Below is a small trained network, with its code and all its weights. Each question gives an input and a class and asks what happens when units are switched off, that is, made to give their printed mean instead of their output.

import numpy as np


def w(rows, s, z=0):
    codes = np.array(rows[::2]) - 128.0
    scale = np.full(codes.shape[1], s)
    scale[-1] = z or s
    return codes * scale


def f(y):
    return np.maximum(y, 0)


def log_softmax(a):
    a = a - a.max(-1, keepdims=True)
    return a - np.log(np.exp(a).sum(-1, keepdims=True))


def net(x, mask):
    res = np.array(x, float).reshape(1, 4) / 4 @ E
    y = f(res @ A[0][:, :-1].T + A[0][:, -1])
    res = res + np.where(mask, y, B[0][:, -1]) @ B[0][:, :-1]
    return log_softmax(res[-1] @ U[:, :-1].T + U[:, -1])


A, B = {}, {}
E = w([
[212,188,115,159],'x0',
[27,166,109,61],'x1',
[74,82,114,225],'x2',
[1,153,203,181],'x3',
],0.0081)
A[0] = w([
[212,210,115,32,254],'N1',
[81,149,122,216,121],'N2',
[94,162,171,208,173],'N3',
[87,34,162,121,158],'N4',
[108,207,129,195,122],'N5',
[172,28,160,196,178],'N6',
[154,1,88,157,167],'N7',
],0.0097,0.005)
B[0] = w([
[164,17,130,93,255],'N1',
[162,75,101,89,187],'N2',
[180,57,162,161,205],'N3',
[100,185,174,108,185],'N4',
[172,54,53,105,172],'N5',
[124,172,254,82,202],'N6',
[54,181,201,21,188],'N7',
],0.0079,0.0097)
U = w([
[28,231,221,63,161],'0',
[124,254,7,213,2],'1',
[238,47,113,180,159],'2',
[78,94,74,39,135],'3',
],0.0093,0.0065)

Each question gives the input, the list of numbers given to net, and the class t.
The units are the neurons (one row each of A and B). Each row of codes is followed by its name. A weight is (code - 128) times the scale printed after its matrix; where a second scale follows, it is the last column's (A, B and U).
mask holds one flag per neuron, in row order. A switched-off neuron (its flag False) gives its mean, the last column of its row in B, instead of its output. The means were averaged over made-up inputs and are rounded, as every weight is.
A unit's drop is (log p(t) with every unit on - log p(t) with that unit switched off) / (log p(t) with every unit on - log p(t) with every unit switched off).
The circuit of an input: a set's keep is (log p(t) with only the set's units on - log p(t) with every unit switched off) / (log p(t) with every unit on - log p(t) with every unit switched off). Starting from all 7 units, units are removed one at a time, each time the one whose removal leaves the highest keep (on an exact tie, the one counted first), for as long as the keep stays at least 0.8.
units of the circuit, in order: the units of the circuit, biggest drop first
unit that matters most: the unit with the biggest drop
k most important neurons: the k neurons with the biggest drops, biggest first
drop of u: that unit's drop, to one decimal
input [-8,2,5,1], class 0: most important neuron : (N4)
input [2,0,5,-2], class 0: units of the circuit, in order : (N1; N7)
input [4,-7,5,-4], class 0: units of the circuit, in order : (N7; N6)
input [2,-8,1,-7], class 0: units of the circuit, in order : (N7; N6)
input [-2,6,-8,2], class 3: 4 most important neurons : (N1; N6; N7; N4)
input [1,1,2,-6], class 3: 2 most important neurons : (N7; N3)
input [-2,1,8,8], class 2: 3 most important neurons : (N3; N2; N5)
input [1,-2,-6,4], class 2: 2 most important neurons : (N7; N6)
input [5,4,-3,3], class 3: 2 most important neurons : (N3; N6)
input [0,1,4,3], class 2: 3 most important neurons : (N3; N7; N2)
input [4,1,8,-8], class 3: 2 most important neurons : (N7; N4)
input [1,1,8,8], class 2: drop of N3 : 0.3
input [4,5,-3,-3], class 2: drop of N7 : 0.5
input [3,-8,4,-8], class 0: drop of N6 : 0.2
input [4,5,6,0], class 2: unit that matters most : N7
input [-8,1,4,-8], class 0: drop of N7 : 0.1
